In the rows, zero is written as 128.
Each row has two labels, one from each of two sets.
[156 150 133 157 114 125 173  91 125 167 109 140  86 145 125 108 159 195
  94 156 155 153 126 102 137 118 151 137 148  81  84 100 132  86 120  82
 136 126 109 157 130]  D + (24)
[153 137 119 135 118 116 129 110 133 144 103 111 142 114 132 151 115 171
 126 130 144 125 122  89 119 129 122 142 160 123 133 125 140 117 130 127
 148 132 142 127 135]  V + (24)
[123 127 129 127 137 128 131 154 129 149 126 143 131 120 118 142 122 154
 129 130 108 118 120  87 114 145 131 149 119 143 116 130 110 101 119 112
 128 124 113 151 157]  D + (18)
[146 143 119 134 125 129 129 124 117 138 117 138 103 127 101 137 120 153
 130 129 127 131 150 107 121 139 112 136 138 137 117 125  98 105 116 118
 132 122 114 126 125]  D + (18)
[135 146 160 132 101 101 131 101 145 130 140 146 124 136 142  69 165 148
 125 154 153 152 172 127 141 118 142 139 108  59 110 101 140 107 140  75
 161 125 118 171  74]  C + (17)
[133 167 148 136 104 123 131  80 121 109 136 144 118  99 136  96 162 146
 117 144 141 153 121 157 142 107 143 114 140 106 110  91 108 122 146  88
 146  88  82 142  95]  C + (18)
[146 143 119 134 111 132 122  97 146 167 139 125 119 144 143  82 156 183
 101 119 167 148 129 116 129 136 152 134 115  85 121 132 132  99 129  59
 113 122 142 154 137]  D + (20)
[181  79 137 149 124 122 126 111 132 169 110 112 108 138 120 123 138 197
 100 112 158 151 125  80 122 130 140 153 147 101  96 121 138 102 117  94
 139 131 125 151 134]  B + (24)
[131 151 145 117 109 134 146 109 125 114 134 140 115 144 126 129 119 108
 115 139 124 135 152 149 147 116 129 132 165 120 141 122 140 145 133 133
 151 139  95 141 112]  C + (18)
[140 146 121 131 101 124 138 107 141 124 155 133 119 128 129 120 162 150
 133 134 137 147 153 144 146 122 139 137 132  77 114 107 120 125 131  88
 143 120 115 151  93]  C + (17)
[171 115 120 148 106 125 121  96 132 160 111 156 102 137 120  89 173 192
 113 136 129 150 107 104 146 119 141 141 135  98 103 117 126 100 101  54
 126 120 116 152 124]  B + (17)
[137 159 115 133 120 149 134 101 116 161 119 153 102 144 141 106 163 165
  80 149 117 159 117 160 151 118 135 123 104 125 123 121 128 106 126  93
 130 134  97 126  83]  D + (16)
[150 136 106 132 127 123 126 143 125 156 118 123 100 145 122 107 140 139
 173 119 126 123 125  76 126 132 128 144 112 106 140 132 121 100 134 114
 131 129 119 151 146]  D + (17)
[129 115 103 110 128 106 150 137 114 123 142 144 154 124 151 162 117 141
 133 133 100 133 143 144 136 136 119 144 100 134 169 154 147 131 122 144
 134 119 154 132 127]  V + (17)
[153 176 115 132 131 136 135 121 123 148 122  94  86 141 112 114 160 164
 112 134 113 147 114 122 132 134 131 138 127 120 112 128 125  96 121  93
 121 139  95 138 122]  D + (18)
[144 110 104 128 140 144 148 122 132 132 104 111 121 136 136 134 108 148
 109 131 152 145 127 104 123 126 124 128 145 127 122 136 136 122 102 132
 129 131 121 140 159]  D + (24)
[144 139 132 131 126 118 149 105 134 153 142 145 119 127 153  88 163 175
 106 139 132 143 143 144 145 123 131 147 122  71 129 119 141 116 120  97
 122 137 125 147  76]  V + (17)
[127 149 138 127 109 120 138 124 132 121 130 130 124 129 128 130 151 128
 139 140 128 129 161 134 144 117 126 135 129 104 129 130 140 154 125 126
 136 123 122 127 115]  C + (17)
[132 134 102 123 121 134 136 139 115 127 133 137 130 123  94 153 114 120
 138 136 110 117 119 137 120 140 109 125 123 150 158 133 116 114 118 136
 140 126 133 113 128]  D + (18)
[139 162 132 135 108 134 147 120 125  95 136 139 146 119 131 135 150 165
 136 135 103 155 125 124 127 131 133 129 148 139 131 121 130 103 149 129
 137 129 105 128 105]  V + (18)
[118 168 122 118 114 123 143 122 142  76 147 151 125 132 122 152 126 118
 131 141 113 136 140 165 140 117 119 134 107 110 141 113 132 135 126 128
 147 131 104 128 100]  C + (18)
[141 143 127 137 123 127 134 106 134 181 110 123  87 151 130 118 148 173
 107 145 164 158 138 106 136 252 141 130 119  92 107 132 143 113 102 100
 125 120 122 165 117]  D + (24)
[147 146 119 147 122 133 140  95 132 130 121 114 114 142 143 110 152 136
 102 132 143 154 122 124 147 122 144 134 154 106 128 133 149 114 126  98
 158 132 128 142 102]  V + (24)
[176 138 112 141 116 126 136 120 116 159 128 133 147 126 111 163 120 169
 135 123  92 130 109 121 131 143 117 140 136 123 149 137 127  99 101  91
 135 125 102 136 135]  D + (18)
[142 114 128 131 112 121 140 115 147 129 133 132 144 126 129 114 137  88
 122 124 129 157 132 128 139 136 136 151 132  91 137 138 139 130 125 102
 134 112 136 158 111]  V + (17)
[128 138 107 126 125 141 139 139 119 145 135 221 119 141 125 121 133 147
 118 151 105 139 106 138 123 123 119 128 115 128 136 145 132 118 119 110
 119 121 111 138 138]  D + (18)
[174  95 123 144 112 104 117 129 111 123 121 135 131  96 104 136 117 167
 182 110 139 133 131  42 100 160 136 161 170 134 112 113 119  96 110  99
 131 119 141 130 122]  D + (17)
[146 191 148  81  99 136 116  81 150 147 120 136  98 156 146  63 191 207
  77 136 167 177 120 106 177 109 159 130 149  74  79  98 157  91 137  59
 121 130 121 173  98]  V + (24)
[162 138 103 140 117 122 133 117 118 172 126 137 102 142 134 111 149 188
 104 135 125 146 129 135 113 122 152 141 126 104 129 126 138 110 117  91
 118 134 101 169 135]  D + (17)
[138 115  94 132 116 136 132 130 117 169 125 134 100 130 109 142 121 146
 131 129 103 122 109 120 123 140 112 126 120 147 130 130 117 108 127 116
 138 127 129 127 142]  D + (18)
[137 150 107 125 122 149 118 104 124 160 105 156 112 141 122 104 171 188
 100 134 120 144 119 143 151 130 129 122 110 121 131 116 125 112 121  93
 125 129  96 140 132]  D + (18)
[136 160 155 135 112 124 107  96 118 111 141 145 136 117 123  98 143 158
 114 146 138 175 123 125 161 146 133 123 125 127 104 104 142 105 135  76
 135 109 101 123 104]  N + (16)
[112 137 127 121 128 149 126 105 110 150 116 142 127 140 127 120 143 123
 107 137 119 142 118 143 133 128 117 106 111 150 123 125 105 113 127  98
 124 125 104 122 137]  D + (16)
[151 128 106 125 103 124 148 119 118 116 141 144 137 110 108 128 124 154
 135 138 132 142 152 115 125 142 135 152 132  91 163 121 134 113 125  84
 139 117 138 141 112]  V + (17)
[132 135 117 133 125 126 123 126 128 205 131 112 102 149 141  89 158 173
 107 138 158 152 145 122 140 118 157 126  99  78 126 126 136 120 105  64
 117 121 121 154 144]  D + (20)
[141 155 150 145 106 116 125 113 117 110 123 113  97 140 108 149 109 131
 141 128 154 126 140 110 135 123 119 142 159 113 104 113 147 124 127 118
 145 134 117 154 106]  C + (24)
[146 137 113 134 121 121 141 129 124 142 135 124 123 151 126 118 133 149
 121 133 125 145 146 137 141 132 120 150 129 110 150 132 132 142 123 118
 169 131 124 140 133]  V + (17)
[136 162 157 162 120 132 136  99 142 115 124 119  89 151 151 100 156 147
 107 152 167 148 140 143 146 114 127 116 137  89 102 115 162 132 126 106
 134 125 124 158 100]  C + (24)
[153 127 110 148 138 133 132 131 185 122 127 116 129 109 107 167 128 145
 130 125 107 122 114 114 113 143 123 144 140 154 141 129 116 108 106 122
 145 118 122 123 140]  D + (18)
[129 144 139 173 127 109 118 101 112 154 110 136 122 148 137  84 166 174
  81 195 150 150 115 116 133 125 138 124 111 128  94 130 130  96 120  69
 128 131 111 119 120]  D + (16)
[122 118 128 131 133 113 120 108 139 177 125 113 122 132 146  91 141 170
 101 119 170 149 134 117 133 124 146 119 136  92 117 132 149 118 135 102
 120 125 153 141 131]  D + (20)
[116 123  97 129 124 136 109 104 151 205 109 122 110 140 154  76 146 166
  81 135 168 165 135  73 136 108 145 114 104  72 124 128 143 132 136  81
 113 113 140 146 151]  B + (20)
[142 155 141 146  89 125 130 107 144 110 140 144  91  94 120 109 140 125
 132 149 135 141 147 137 135 124 152 139 121  88 114 101 141 125 128 108
 141 137 119 154  99]  C + (17)
[135 119 122 106 133 127 119 129 131 174 124 117 125 140 128 104 124 146
 112 116 153 135 138 114 129 122 149 132 125  81 130 129 131 119 129  99
 122 123 135 143 115]  D + (20)
[150 146 132 142 108 127 124 102 116 152 121 164 107 137 122 116 142 163
 112 152 123 151 124 120 115 138 150 129 112 130 115 111 105  95 116  83
 116 116  97 141 137]  D + (18)
[131 193 186 158  86 133 119  56 140 155 126 150  76 154 149   4 239 199
  60 157 201 204 148 155 164  99 182 114 142  34  57  73 136  69 150   4
 113 124 108 176  68]  C + (20)

Each row has two labels, one from each of two sets.
[ 92 111 158 119 167  93 166 126 150  88 114 146  84 103 124 151 133  70
 126 139 152  85 160 126 119 165  98 142  93 135 191 166  87  96 110 122
 125 198 145 130 207]  <41> + Noru
[131  88 132 132 185  62 119 114 109 105 138 109 131 102 115 147 130 131
 122 122 126 102 129 148 123 180  79 118 117 170 155 146  74  92 137 172
 115 165 119 148 191]  <40> + Desir
[124  85 140 143 168  80 126 139  97  97 135 140 134 100 132 145 136 101
 110 124 141 120 158 134 155 189  90 146 114 142 132 135  88  96 164 106
  91 192 167  82 174]  <45> + Desir
[101 107 134 141 177  97 110 111 117  85 144 154 122 109 128 156 133  87
 124 126 145 106 176 136 149 198  91 135  99 132 166 158  85 105 155 111
  73 208 164 111 202]  <40> + nidaz
[111 128 128 125 173  86 134  83  97  86  75 152 139 143 146 169 150 104
 107 111 139 108 174 162 137 160 128 123  64 136 171 150  65 116 175  98
 112 200 156 100 208]  <40> + Labi
[100 107 126 138 149  66 141 123 127 112 126 166 109 112 111 165 124 104
 113 135 137 101 146 128 147 156 125 124  96 109 182 151  85 110 126  82
 100 191 171  65 194]  <40> + Noru
[109  99 120 153 172  94 114 112 106 107 138 145 134 117 121 158 133 108
 106 117 139 115 154 135 150 190 102 142 112 134 161 130  80 100 148 116
  97 202 168  85 187]  <40> + Desir
[120  84 140 150 163  68 118 128 104  93 153 137 134 128 133 148 136  99
 111 127 136 127 159 136 147 194  90 150 101 142 153 146  94  98 164 114
  87 186 151  82 185]  <45> + nidaz
[100 111 136 128 170  88 128 122 129  87 114 160 111  94 123 165 141  94
 107 131 135  82 155 134 124 127  99 123  82 138 186 168  58 107 131 101
 104 202 171  92 219]  <40> + Noru
[113  89 126 133 172  78 131 112 111  88 133 143 135 108 114 142 150 116
 118 122 145  94 164 140 138 198  84 134 100 155 160 159  63  88 158 124
 109 208 153 107 170]  <45> + Desir
[ 94 108 156 123 157  83 147 117  98  80  85 152 123 139 143 152 154 101
 113 127 147 103 163 149 138 167 118 127  82 135 185 158 110 115 156  94
  98 204 150  90 193]  <41> + Labi
[108  99 138 132 163  89 143 126 130 114 129 144 108 108 126 156 128  92
 112 144 140  93 157 153 128 165 108 123  87 131 147 163  72 108 131 100
 112 194 163 110 203]  <45> + Noru
[114 100 129 148 189  75 124  99  99  83 127 143 138 111 127 161 137 106
 111 121 134 119 152 150 158 212  86 125 106 151 139 143  78  94 149 140
  79 195 139 105 201]  <40> + nidaz
[113 109 127 122 169  80 126 111 136 107 116 141 105  67 110 156 137 145
 110 119 146  87 141 144 122 150 106 110  71 146 173 167  59 118  96 140
 127 185 131 144 222]  <40> + Noru
[115 101 140 138 180  77 123 125 110  82 140 151 132 114 138 147 125  90
 115 125 135 100 185 136 132 190  84 135  90 139 171 155  73 104 152 137
  86 206 155 116 206]  <45> + nidaz
[118  82 135 133 177  75 138 129 112  99 135 142 127 115 122 144 136 119
 127 123 159  76 153 133 127 191  68 116 102 153 170 154  69  95 148 122
 104 179 149 114 196]  <41> + Desir
[ 95  77 157 122 181  60 154 108 118  88  95 161 122 100 140 170 148 100
 102 118 153  79 154 141 131 176  94 117  58 136 199 175  40  92 135 103
 109 222 188  89 236]  <40> + Labi
[119  83 126 138 187  65 138 125 110 103 139 164 131 129 110 158 137 108
 126 126 141  86 161 135 153 207  67 137 116 155 143 144  61  82 159 132
  96 200 159  85 189]  <45> + Desir
[ 96 112 120 139 178  71 110  90 121 104 111 171 121  88 117 185 148  88
  88 127 143  95 149 138 157 168 106 119  70 129 167 147  35  98 132  81
  93 213 177  74 243]  <40> + Noru
[122  74  99 137 176  69 123 139 104 102 140 141 127 112 134 148 136 115
 114 129 140  90 172 124 126 189  81 148 100 141 157 158  76  92 169 120
  76 191 174 103 220]  <45> + nidaz
[112  80 133 143 182  67 114 126 109  84 123 144 133 110 136 151 138 102
 102 128 152  99 173 137 131 207  80 134  79 151 184 159  71 105 169 130
  89 209 179 105 212]  <45> + nidaz
[ 91 107 125 124 188  64 136 106 130  95 108 154 105  85 128 168 155  90
 107 125 145  95 164 141 127 183 103 112  67 143 190 173  35 106 120 119
 118 218 149 109 244]  <40> + Noru

Each row has two labels, one from each of two sets.
[117 126  87 142 125 125 114 108 125 119 135 128 192 107 142 106 172 207
 151 113 107 108 140  91 130 103  91 131 125 114 109 137 131 135 148 167
 169 106 152 131 144]  Q + L
[127 111 107 135 111 134 104  90 106  86 122 147 134 131 122 146 139 116
 152  99 135 156 130 126 138 100 109 131 112 135 138 124 116 153 102 172
  98 139 126 111 141]  Q + A
[137 145 100 145 123 119 106 107 118 106 131 132 149 110 135 121 142 162
 150 108 110 144  87 119 124 133 108 129 122 107 124 136 130 129 137 135
 148 123 136 129 150]  Q + L
[143  82  99 129 126 148 151 124 132 130 134 133 176 108 132  98 150 185
 167 113 119 107 139  86 134 107  94 117 120 135 102  96 121 118 128 186
 142 108 123 119 139]  K + A
[117 105 102 133  98 142 119  94 111  98 141 130 132 109 125 122 122 200
 165 100 122 139 134  94 135 125 107 129 113 150 110 104 115  95 102 181
 130 107 119 105 133]  Q + A
[129 110 105 135 126 123 113  92 120  72 131 144 145 128 122 129 153 110
 154 108 133 154 130 127 136 100 108 125 114 111 141 137 120 156 120 163
 117 149 127 117 152]  Q + G
[138 103 104 136 115 168 146 119 113 119 138 164 132 109 132 100 124 159
 156 104 112 112 129  97 127 117 108 123 115 115 114 107 117 146 133 157
 137 112 124 123 143]  Q + A
